Below is a small trained network, with its code and all its weights. Each question gives an input and a class and asks what happens when units are switched off, that is, made to give their printed mean instead of their output.

import numpy as np


def w(rows, s, z=0):
    codes = np.array(rows[::2]) - 128.0
    scale = np.full(codes.shape[1], s)
    scale[-1] = z or s
    return codes * scale


def norm(h):
    return h / np.sqrt((h * h).mean(-1, keepdims=True) + 1e-5)


def f(y):
    return y / 2 * (1 + np.tanh(0.7978845608 * (y + 0.044715 * y**3)))


def log_softmax(a):
    a = a - a.max(-1, keepdims=True)
    return a - np.log(np.exp(a).sum(-1, keepdims=True))


def net(x, mask):
    res = np.array(x, float).reshape(1, 5) / 4 @ E
    u = 0
    for l in range(3):
        y = f(norm(res) @ A[l][:, :-1].T + A[l][:, -1])
        res = res + np.where(mask[u : u + 11], y, B[l][:, -1]) @ B[l][:, :-1]
        u += 11
    return log_softmax(norm(res)[-1] @ U[:, :-1].T + U[:, -1])


A, B = {}, {}
E = w([
[182,74,128,97],'x0',
[69,77,97,137],'x1',
[35,143,75,64],'x2',
[159,97,144,254],'x3',
[176,84,224,145],'x4',
],0.0058)
A[0] = w([
[135,192,119,162,91],'L0N0',
[133,22,80,105,89],'L0N1',
[170,239,177,193,122],'L0N2',
[6,143,123,136,6],'L0N3',
[168,129,223,142,154],'L0N4',
[180,72,216,150,186],'L0N5',
[175,133,55,225,182],'L0N6',
[154,117,236,167,43],'L0N7',
[193,195,128,5,156],'L0N8',
[114,119,53,171,59],'L0N9',
[71,49,165,118,178],'L0N10',
],0.011,0.002)
B[0] = w([
[56,32,144,75,142],'L0N0',
[108,136,83,232,173],'L0N1',
[64,103,224,119,201],'L0N2',
[124,138,254,116,195],'L0N3',
[185,202,219,145,213],'L0N4',
[156,206,168,219,254],'L0N5',
[113,252,142,72,200],'L0N6',
[206,157,50,191,216],'L0N7',
[147,198,167,128,243],'L0N8',
[181,105,178,157,149],'L0N9',
[56,136,100,133,181],'L0N10',
],0.0064,0.0062)
A[1] = w([
[83,58,140,141,9],'L1N0',
[117,29,166,182,162],'L1N1',
[111,124,110,104,12],'L1N2',
[64,135,187,91,117],'L1N3',
[123,98,58,63,14],'L1N4',
[114,88,102,73,49],'L1N5',
[31,106,135,125,248],'L1N6',
[163,128,143,218,243],'L1N7',
[157,117,106,77,14],'L1N8',
[123,170,74,129,81],'L1N9',
[118,1,180,124,29],'L1N10',
],0.011,0.0016)
B[1] = w([
[148,118,139,99,123],'L1N0',
[178,146,30,122,138],'L1N1',
[146,37,148,210,117],'L1N2',
[105,152,162,97,213],'L1N3',
[104,89,119,165,131],'L1N4',
[90,2,207,153,123],'L1N5',
[22,81,130,109,200],'L1N6',
[118,212,101,132,254],'L1N7',
[145,98,103,206,115],'L1N8',
[197,121,131,104,141],'L1N9',
[190,119,225,29,116],'L1N10',
],0.0064,0.0061)
A[2] = w([
[219,97,122,148,108],'L2N0',
[76,213,90,123,219],'L2N1',
[182,192,150,199,57],'L2N2',
[188,47,104,127,5],'L2N3',
[202,153,155,177,173],'L2N4',
[72,30,108,175,10],'L2N5',
[138,211,154,125,179],'L2N6',
[128,151,4,134,186],'L2N7',
[121,211,75,136,170],'L2N8',
[148,100,184,114,217],'L2N9',
[102,164,89,196,149],'L2N10',
],0.011,0.0021)
B[2] = w([
[71,190,208,15,138],'L2N0',
[138,34,191,88,243],'L2N1',
[96,122,131,97,248],'L2N2',
[132,7,110,184,114],'L2N3',
[166,253,72,129,217],'L2N4',
[193,188,110,128,136],'L2N5',
[191,58,42,39,254],'L2N6',
[86,130,9,181,150],'L2N7',
[168,10,52,89,214],'L2N8',
[215,165,103,33,141],'L2N9',
[52,89,146,3,183],'L2N10',
],0.0046,0.0078)
U = w([
[252,229,121,161,208],'0',
[139,66,132,244,1],'1',
[178,80,43,87,167],'2',
[154,84,130,215,14],'3',
[205,108,153,107,102],'4',
[201,26,133,195,15],'5',
[35,79,185,82,207],'6',
[87,48,24,160,102],'7',
],0.013,0.0059)

Each question gives the input, the list of numbers given to net, and the class t.
The units are the neurons (one row each of A and B). Each row of codes is followed by its name. A weight is (code - 128) times the scale printed after its matrix; where a second scale follows, it is the last column's (A, B and U).
mask holds one flag per neuron, layer by layer. A switched-off neuron (its flag False) gives its mean, the last column of its row in B, instead of its output. The means were averaged over made-up inputs and are rounded, as every weight is.
A unit's drop is (log p(t) with every unit on - log p(t) with that unit switched off) / (log p(t) with every unit on - log p(t) with every unit switched off).
The circuit of an input: a set's keep is (log p(t) with only the set's units on - log p(t) with every unit switched off) / (log p(t) with every unit on - log p(t) with every unit switched off). Starting from the 12 units with the biggest drops (on a tie, the unit counted first), units are removed one at a time, each time the one whose removal leaves the highest keep (on an exact tie, the one counted first), for as long as the keep stays at least 0.8.
units of the circuit, in order: the units of the circuit, biggest drop first
unit that matters most: the unit with the biggest drop
top k neurons: the k neurons with the biggest drops, biggest first
k most important neurons of layer l: the k neurons of layer l with the biggest drops, biggest first
drop when u is switched off: that unit's drop, to one decimal
input [-1,-5,-2,5,-5], class 6: top neuron : (L0N2)
input [6,7,6,6,7], class 7: top 2 neurons : (L0N10, L2N10)
input [3,1,1,0,-6], class 2: 3 most important neurons of layer 0 : (L0N2, L0N9, L0N10)
input [6,6,2,-2,7], class 7: 2 most important neurons of layer 0 : (L0N10, L0N1)
input [-2,1,0,8,-5], class 6: 2 most important neurons of layer 0 : (L0N6, L0N7)
input [-4,4,-6,-6,-7], class 6: units of the circuit, in order : (L0N7, L2N4)
input [3,5,-4,-6,-2], class 7: 3 most important neurons of layer 0 : (L0N2, L0N1, L0N4)
input [-3,-6,-5,-3,-6], class 6: units of the circuit, in order : (L0N2, L0N0)
input [-1,-7,0,-1,-7], class 6: top 2 neurons : (L0N7, L0N0)
input [3,7,3,3,1], class 7: top 2 neurons : (L0N1, L1N1)
input [2,-5,4,0,-1], class 2: 2 most important neurons of layer 2 : (L2N6, L2N8)
input [6,4,4,6,8], class 0: 2 most important neurons of layer 0 : (L0N5, L0N4)
input [0,-3,-2,1,-8], class 6: drop when L0N7 is switched off : 0.6
input [7,5,-3,-7,-3], class 7: unit that matters most : L0N5
input [2,-6,7,8,-4], class 6: drop when L0N7 is switched off : 0.3
input [-7,8,-5,6,8], class 0: drop when L2N3 is switched off : 0.0
input [-8,7,-3,8,-8], class 6: drop when L0N6 is switched off : 0.2
